In the rows, zero is written as 128.
Here are made-up things, facts about them, and rows of numbers that follow some of those facts. Name the thing behind each unnamed row.

Some facts about the things:
fleplun ρ kibrik; plebru ρ poki; setiskir ρ trubis; nevoplis ρ brebres
tatres ρ kefli; kepugro ρ patu; fugin ρ fluna; gagas ρ nuser
skifles ρ brutegra; tadro ρ govin; plifazim ρ fluna; sosom ρ nuser
skofletru ρ gifel; zemo ρ kefli; lagro ρ tokun; dabris ρ plebru
stemim ρ makura; tezofil ρ drimu; klisir ρ trimur; bibade ρ pitir
stugan ρ zoklar; gobe ρ makura; klogofi ρ plebru; trerik ρ gaskon
nuser ρ kodran; dratol ρ buplugre; tabre ρ kebol; sefum ρ keskis
skotram ρ vegi; stumas ρ fleplun; mibrekol ρ lumo; festun ρ tadro
brebres ρ drimu; staserar ρ drimu; brideklok ρ patu; skograril ρ patrur
zoplok ρ tezofil; dreflur ρ skerufir; koplak ρ stemim; drostak ρ sova
vutis ρ skotram; stobrol ρ zofum; pulin ρ lumo; kefli ρ govin
patrur ρ gaskon; buplugre ρ govin; bratok ρ pitir; skedun ρ gaskon
pazudrek ρ rogan; skerufir ρ trubis; zipli ρ kidaskal; nofom ρ vegi
rikli ρ fluna; festir ρ bifo; suvir ρ brutegra; rogan ρ drimu
plogu ρ trimur; grikli ρ tezofil; vutor ρ govin; lasos ρ govin
kuplar ρ gifel; roskelu ρ klonos; vetul ρ fluna; nuso ρ gobe
troplim ρ patu; nustuk ρ kodran; dratibras ρ kefli; flidri ρ tadro
vugon ρ brebres; zefa ρ kibrik; lazera ρ tezofil; grisak ρ fleplun
nuvo ρ skerufir; flenol ρ lumo; dabu ρ trimur; lakim ρ libo
kubas ρ fluna; buklom ρ vutis; muvik ρ rogan; megum ρ zabos
suste ρ sova; brifare ρ kefli; fiposten ρ fugin; nuplam ρ lumo
seteple ρ trerik; klimul ρ fugin; lilebo ρ zipli; plosis ρ plebru
dudu ρ staserar; bovon ρ trimur; difem ρ trimur; brutegra ρ makura
brekik ρ bifo; birem ρ gaskon; kuzek ρ vegi; skeper ρ vutis
godral ρ tokun; zekli ρ sova; mebon ρ brutegra; riflo ρ tadro
flafis ρ zofum; fasodrin ρ vegi; peske ρ zabos; zetrim ρ zefa
madaklar ρ kibrik; brugel ρ keskis; tokun ρ trubis; gigum ρ poki
dirom ρ fugin; rogus ρ nuser; gifel ρ kodran; bromi ρ tezofil
gosur ρ staserar; kebol ρ poki; luvu ρ nuser; trimur ρ trerik
zabos ρ govin; keskis ρ kidaskal; binom ρ fleplun; pitir ρ brebres
lavizun ρ tadro; lufa ρ zabos; romoro ρ tezofil; zofum ρ gaskon
sapel ρ nuser; teflar ρ gifel; skogu ρ nuser; dostagra ρ drimu
patu ρ poki; raskoval ρ suste; gratrugrok ρ kebol; fleplel ρ klonos
dremek ρ kefli; breplak ρ skedun; sabram ρ zipli; lumo ρ brebres
raplukek ρ brebres; zoten ρ zofum; datror ρ fleplun; flebi ρ vegi
zale ρ fleplun; setiskir κ 733; tatres κ 20; kepugro κ 676
skifles κ 329; plifazim κ 329; zemo κ 733; lagro κ 329
dabris κ 416; klisir κ 416; bibade κ 802; stugan κ 20
klogofi κ 802; tabre κ 783; stumas κ 416; mibrekol κ 733
brideklok κ 802; zoplok κ 329; dreflur κ 329; koplak κ 676
drostak κ 783; pulin κ 418; bratok κ 329; pazudrek κ 487
nofom κ 416; festir κ 727; suvir κ 733; plogu κ 329
grikli κ 179; lasos κ 416; kuplar κ 783; roskelu κ 418
nuso κ 179; troplim κ 329; nustuk κ 179; dratibras κ 676
flidri κ 329; vugon κ 416; lazera κ 930; flenol κ 789
dabu κ 789; lakim κ 789; kubas κ 727; muvik κ 842
megum κ 418; nuplam κ 329; seteple κ 802; klimul κ 329
lilebo κ 789; plosis κ 783; dudu κ 20; bovon κ 179
kuzek κ 487; riflo κ 930; peske κ 789; zetrim κ 727
madaklar κ 789; brugel κ 842; gigum κ 727; dirom κ 676
rogus κ 930; bromi κ 416; luvu κ 329; binom κ 727
lavizun κ 418; lufa κ 676; romoro κ 789; sapel κ 733
skogu κ 487; dostagra κ 783; gratrugrok κ 416; fleplel κ 416
dremek κ 727; breplak κ 329; sabram κ 487; raplukek κ 418
zoten κ 676; datror κ 733; flebi κ 329

Some rows with their names:
lufa: [108 104 179 118 155 153 149  62 128 149 130 136 114 110  98 137 124 163
 106 140 203 169 140 137 135 160]
sapel: [ 91 125 195 131 146 147 127  96 112 145 119 139  84 108  45 175 114 148
 113 112 119 146 155 161 121 142]
vetul: [114 122 164 130 144 138 137  94 152 135 126 134 123 108 121 135 121 142
 115 129 114 152 131 138 134 150]
brutegra: [125 121 152 132 133 137 144  92 148 127 126 136 132 107 116 134 125 137
 127 129 110 154 134 145 132 154]
makura: [121 121 156 132 137 137 141  92 149 129 126 136 129 108 120 135 124 139
 123 129 112 153 134 143 133 152]
gaskon: [111 124 156 131 155 135 141  91 145 136 125 127 127 112 131 136 116 143
 119 124 116 152 132 144 134 142]
patrur: [110 125 154 131 158 136 141  92 144 135 125 125 126 113 132 137 115 143
 120 124 115 154 131 144 134 140]
kubas: [109  85 187 125 143 160 148  47 172 152 147 124 115 101  94 150 108 131
 113 132 176 149 175 138 151 144]
nevoplis: [108 118 160 136 149 149 146 102 165 146 130 134 124 107 132 114 117 153
  98 124 100 150 157 157 114 162]
govin: [118 120 155 126 147 135 143  90 144 126 127 139 121 106 129 139 124 149
 112 137 139 154 124 138 128 145]
buplugre: [118 119 154 125 147 134 145  89 144 123 127 139 120 106 130 140 125 150
 111 139 145 155 123 137 126 145]
gagas: [105 125 171 130 162 149 129  96 148 134 122 139 115 102  79 140 108 143
 111 133  94 133 155 121 137 140]
plogu: [136 133 104 138 211 104 143  90 161 155 107 105 210 104 133 105  92 142
  94 127  92 149  87  78 143 158]
zale: [104 120 186 130 134 138 132 110 160 128 135 127 104 120 115 129 123 140
 105 125 106 157 100 118 135 151]
nustuk: [109 138 161 132 175 134 124 119 124 108 104 146 126 120 136 101 132 148
 119 142  60 139 128 111 130 173]
nuplam: [144 119 116 145 179 123 150 105 193 167 113 127 207  93 126  75 104 152
  70 134  62 147 120  97 119 195]
skotram: [114 117 174 133 144 143 144  84 153 151 113 134 114 105 150 144 134 147
 111 134  95 156 124 148 147 135]
skofletru: [106 124 170 130 159 147 131  96 149 135 123 137 116 103  87 139 112 143
 112 132  97 136 150 124 135 142]
dremek: [109  82 176 117 153 156 154  42 163 136 149 131 109  99 103 156 111 143
 102 144 221 151 163 132 141 136]
kuplar: [100  92 172 134 126 129 137  58 178 199 132 121 102  93  35 210 114 114
  98 112 161 115 183 124 112 121]

Rows to name:
No name comes twice in this set of rows, the named rows included.
[ 99 111 178 126 169 154 146  64 130 162 128 118 123 118 103 133 113 156
 118 121 169 166 150 145 146 155] : zoten
[147 121 119 142 176 118 145 101 187 163 111 127 205  92 119  85 107 147
  79 136  69 149 106  87 129 189] : zoplok
[145 131 130 134 177 101 117  86 180 180 107 130 209  85 132 100 101 131
  85 133  92 153 106  75 146 195] : troplim
[143 129 112 137 193 107 141  91 168 155 107 116 207  99 124 103 101 141
  92 133  86 151  88  75 143 168] : breplak
[100 145 140 133 203 122 134 114 111 109 106 121 136 136 181 101 123 154
 125 126  86 151 115 127 128 156] : bovon
[101 119 177 123 136 132 140  89 105 131 126 141  84 113  96 176 129 160
 106 119 185 167 121 172 108 144] : zemo
[109 118 161 134 148 145 143 101 161 143 129 134 124 108 129 121 117 150
 103 126 104 151 148 152 119 158] : gosur
[ 98  83 210 124 135 162 142  64 181 142 154 117  96 112  88 143 111 129
 103 129 166 154 141 117 152 145] : binom
[110 121 178 132 118 135 140  94 113 135 125 136  99 114  79 168 128 144
 126 108 142 166 136 180 116 156] : suvir
[103  87 164 138 115 126 148  62 189 204 138 118 109  98  76 194 121 120
  92 107 170 129 181 149  99 136] : dostagra
[101 114 196 122 152 149 121  60 142 188 129 132 125 103 112 131 113 147
 110 119 174 170 169 144 148 181] : kepugro
[101  83 204 124 137 161 144  59 178 146 152 119 102 109  90 145 110 130
 105 129 170 153 151 124 152 144] : zetrim

Now the same things, written a new way:
Named rows:
vegi: [152 134 119  93 128 120 141 138 139 118 117 111 153 138 120 144 149 116
 123 129 150 131 122 127 126 144 149 145 132 129 138 115 150 122 139 124
 149 125 131 143 117 121]
nustuk: [170 144 146 124 167 121  79 122 101 153 149 144  82 108 164 125 111 130
 116 100 118 107  96 121  61 164 105 124 104 158 132 115 108 141 102 141
 115 125 122 116 140 119]
madaklar: [ 78 105 126 133 141 124 191 117 154 110 116 111  95 141 111 131 141 108
 101 177 123 144 156  76 134 104 142  98 148 132 127 178 108 179 121 111
 132 124 163  97 166  82]
tokun: [147 128 127 102 122 119 133 132 139 129 120 116 149 140 121 142 150 113
 115 132 148 135 127 134 129 132 146 131 126 134 131 112 136 125 145 125
 144 126 139 132 128 123]
fiposten: [127 131 125 129 146 118 136 144 141 113 126 123 113 124 126 133 135 131
 137 134 138 126 132 112 133 126 118 143 125 121 149 145 128 125 114 132
 122 124 113 131 134 126]
mibrekol: [122 140 156 165 145 145 118 118 126 112 196 139 144 142 128 143  95 159
 127  96  69 122 113  87 187 157  98  86 128  65  82 115 108  91 138 184
 155 158 113 133  55  83]
brebres: [129 130 117 112 119 128 137  90 117 131 135 118 152 158 119 147 123 127
 118 117 121 120 119 140 169 133 123 119 126 100  75  95 124 138 138 144
 159 146 153 141  78 117]
raplukek: [142 118 104  93 177 101 124 102  64 128 141 144  68 155 153 119  92 162
 161  96 135 100  97 128 154  98  91 112 145 126  49 115 107 170 106 125
 139 124 143 162  88 148]
suvir: [149 139 169 149 151 130 115 175 156 108 176 137 141 119 132 137 132 140
 124 116 105 140 123  78 135 158 128 103 128 108 157 138 129  72 147 159
 136 130  92 123 118  89]
skerufir: [147 128 129 102 123 119 132 131 140 128 121 116 149 140 121 142 149 114
 115 132 148 135 128 135 130 133 146 132 125 133 130 111 136 125 145 125
 145 126 138 132 127 122]
gifel: [144 132 139 115 130 144 124 108 120 131 104 144 143 140 131 136 137 101
  81  99 160 119 123 130 113 154 159 142 106 138 125  96 110 129 136 137
 147 141 143 105 158 120]
trerik: [136 133 136 128  95 123 144  98 111 130 123 131 194 108 120 117 129 131
 112 148 150 131 115 133 126 141 159 107 127 147 139 120 110 133 162  79
 133  99 116 152 122 142]
datror: [148 132 187 151 142  99  96 186 178 124 189 139 110 119 134 138 144 126
  94 147  95 158 154  92 152 121 127  64  95 105 134 164  87 100 162 163
 134 119  93  93 128  93]
rikli: [126 129 127 132 143 120 134 142 138 116 127 125 116 124 127 132 134 131
 135 133 138 127 132 115 134 125 117 141 125 123 146 141 125 124 116 131
 122 124 115 129 136 126]
peske: [ 51  68 128 146 123 156 192 149 122  90 117  99 128 106 112 111 109 116
 116 150 118 147 138  94 105 112 133 124 190 138 128 162 142 159 118 125
 134 136 208 103 162  95]
zoklar: [144 125 131 107 118 121 131 127 136 131 122 118 153 139 121 140 146 115
 113 130 147 135 126 137 130 131 145 128 126 133 128 108 133 124 146 126
 144 126 143 131 128 123]
lasos: [172 140 112 103 127 136  45 169  87 187 148 134  49  87 171  88  86 145
 168 109  47 119 112 178  27 127 114 115 135 179 105 135 181 161 113 126
  98 113 130 124 108 168]
skeper: [143 148 100 103 163 119 154 165 143  87 117 109 124 121 123 141 138 134
 155 126 145 118 123  92 123 156 127 177 139 111 167 152 164 119 102 129
 132 124  92 160 111 123]
tezofil: [133 130 119 110 120 126 136  99 122 130 130 118 150 153 120 145 129 124
 118 120 128 125 121 137 160 133 128 124 126 108  88  99 125 134 138 140
 155 141 149 139  90 119]
bovon: [160 153 145 150 123 105 103  95  76 152 166 142 151  60 156  94  94 164
 140 152 110 115  83 118  69 160 113  82 123 173 151 141  93 150 133  69
  95  75  81 167 107 150]

Rows to name:
No name comes twice in this set of rows, the named rows included.
[144 130 138 114 128 138 126 112 124 131 108 137 145 140 129 138 139 105
  90 107 157 123 124 131 118 147 156 137 110 137 126 101 116 128 139 134
 146 137 144 112 150 120] : kodran
[ 62 110 108 141 144 148 205  78 123 103 121 110 112 156 108 135 113 128
 121 146 108 123 131  71 156 125 122 112 167 106  96 151 120 175 106 126
 143 147 173 123 120  75] : romoro
[146 125 138 102 116 103 123 135 151 138 127 118 134 140 122 142 156 106
  99 147 143 145 143 142 138 113 145 112 108 132 118 125 115 139 154 126
 144 120 140 117 131 125] : kibrik
[133 136 138 136  86 124 148  87 101 130 124 134 208  96 120 110 124 137
 113 154 151 131 113 130 126 144 163  99 128 151 144 125 102 137 167  65
 129  91 106 159 120 148] : trimur
[178 174  93 100 144 131  55 106  86 195 153 141  37 131 167 109  85 156
 173 103  34  96 104 161  74 138 100 104 116 148  69 126 164 177 102 131
 108 125 105 143  66 152] : bromi
[111 129 119 138 139 127 136 108 120 119 137 126 119 138 125 136 114 139
 135 121 119 117 126 121 163 125 102 131 124  99 101 127 114 135 111 146
 134 141 130 136  99 123] : gosur
[ 78 107 118 131 144 141 200 110 141 104 109 110 114 142 110 132 135 115
 115 158 130 134 137  70 125 124 145 118 167 136 139 160 131 164 114 110
 134 130 165 112 161  79] : lilebo
[157 115 118  87 177  93 120 142  85 127 126 145  68 134 157 113 119 149
 156 109 161 116 103 125 113  96 115 120 146 162 106 130 119 155 115 106
 124 103 131 149 142 155] : roskelu
[112 138 138 168 104 125 150  94  97 118 129 145 181  77 125  97 107 155
 130 158 141 123 115 113 128 137 138 105 127 141 158 153  88 137 141  65
 105  86  82 160 129 155] : difem
[195 167 117  89 139  91  35 154 129 207 153 142   5 117 169 107 120 129
 142 148  47 126 142 167  57 102 119  78  83 171  93 166 135 192 123 117
  95  97  92 108 114 160] : stumas
[177 144 134 110 162 100  87 144 118 151 162 121  88 109 156 131 123 139
 143 128 109 121  99 122  74 150  97 118 121 154 137 128 132 137 109 132
 116 113 116 139 114 120] : nuso
[106 130 116 140 138 131 137  96 115 119 142 125 119 144 123 137 106 146
 137 117 111 113 125 123 176 125  94 127 125  89  84 121 111 138 109 151
 139 147 133 139  84 121] : nevoplis
[179 180 112 128 108 129  70  94  63 196 145 161 100  69 168  69  79 168
 168 141  59 102  93 152  36 149 138  79 119 194 129 152 137 177 132  49
  80  69  58 165  99 185] : klisir

The same things again, as new rows of numbers:
Known rows:
nuso: [128 140 149 153 184 178  52 178 115 129 169 156 177 116 167 152 104 188
 120  78  85 134 111 124 159 104 115]
stugan: [147 147 140 117 164 180  95 129 117  70 126 118 172 122 152 201 142 159
 136 124 107  95  89 127 247 134 164]
skifles: [ 97  67 122 170 183 190  70 124 139 146 169 108 148 115 107 101 121 122
 113  94 122 132 108 131 148 132 143]
gratrugrok: [146  86 136 102 175 143  76 147 132 168 172 171 168 137 102 142 121 177
 118 124 102 141 124 129  69 132 103]
pulin: [117 149 158 143 151 183  44 183  90 114 155 169 134  99 117 173 115 157
 159 136  97 157 143  94  98 102 101]
sabram: [130 151 124  95 140 179  84 190 136 104 147 182 154 102 130 199 125 158
 143 128 123 104 131 121 156 127 132]
lufa: [140 106 150 170 167 158  61 230 164 110 153 110 160 111 178 116 123 136
 137 114 137 174 150 152 209 145 168]
kepugro: [145  78 147 159 210 151  87 202 156 107 160 119 160  85 172 125 125 179
 161 137 131 166 153 190 193 139 153]
sapel: [115 133  75  80 112 169 109 194 129 189 163 168 135 137 109 212 135 171
 124 156 125 102 145  84 102 130 125]
setiskir: [126 132 104  69 130 173  92 184 140 142 154 200 154 117  85 192 124 144
 124 120 136 104 134 106  94 126 122]
plosis: [157  95 166 123 173 154  69  71 115 107 155 123 159 136 124 154 142 170
 131 155  65 103  79 132 143 158 119]
dostagra: [147 110 156 153 159 170  65  93  65  93 132 116 141 137 112 167 144 134
 131 125  69 125  80  88 141 146 130]
kuplar: [135 109 126 150 143 167  73  95  95 138 155 106 138 151 144 162 144 157
 123 145  58  89  81  89 160 158 125]
lakim: [116 118 113  80 146 192  97 143 133 144 146 184 182 137  87 216 145 158
 102 108 140 120 102 111 143 135 163]
peske: [126 134 137  74 124 188  79 156 155 147 146 172 189 156  89 209 149 144
  85 114 145 136 102 103 147 144 173]
vutis: [118 116  97 123 125 189 145 129 148  94 128 131 104  91 138  98 134 101
 111 102 143 109 112 151 132 139 114]
stobrol: [137  87  88 119 135 154  87 131 140 114 152 131 133 133 104 130 130  97
 174 134 134 122 135 133 163 125 135]
gosur: [135  94 115 128 154 161 101 150 114 104 130 108 123 111  88 138 133 100
 151 141 138 131 136 112 142 134 140]
patu: [148  88 143  85 161 150 154  92 165 104 133 126 128  98 131 107 154 163
 138 188 144 155 133 197 116 145 108]
libo: [123 112 103 117 123 173 139 122 142 107 117 131 115 110 139 103 146 108
 129 134 144 139 126 141 139 141 117]

Which thing is each row?
No name comes twice in this set of rows, the named rows included.
[109  55 100 168 159 173  51  99 133 153 179 130 157 155 113 111 129 115
 164  99 122 168 118 140 166 110 146] : plogu
[156  96 164 126 170 155  68  73 112 107 155 122 158 136 124 153 143 166
 130 152  65 103  79 129 146 157 119] : tabre
[117 149 160 146 152 182  46 184  82 112 152 166 130  98 114 176 116 156
 160 136  97 163 144  92  95 101 102] : raplukek
[134  97 117 120 158 154  67 163 121 169 165 174 161 141 105 141 118 150
 113  96 101 132 121 101  80 129 108] : fleplel
[104  66 135 178 188 184  72 127 103 138 150 100 143 120  93 118 132 121
 125 110 127 173 119 113 138 124 151] : zoplok
[129  91 123 180 195 173  79 224 146  99 162 122 148  80 171 123 111 143
 147  86 131 136 141 166 202 135 158] : dirom
[134 140 160 162 191 175  53 182  80 120 153 147 171 119 152 170 114 185
 132  88  88 169 120 108 149  96 123] : grikli
[131 133 117  79 135 172  94 190 100 129 135 188 145 119  67 212 134 139
 135 128 140 144 142  88  80 115 130] : mibrekol
[100 126  99  63 149 155  84 177 135 150 108 234 188 115  88 170 128 145
 136 143 140 108 147  65 117 145 109] : datror
[135  85 107 177 175 159  68 204 142 108 163 138 156 110 180 128 122 141
 183  99 133 170 152 170 214 122 157] : zoten

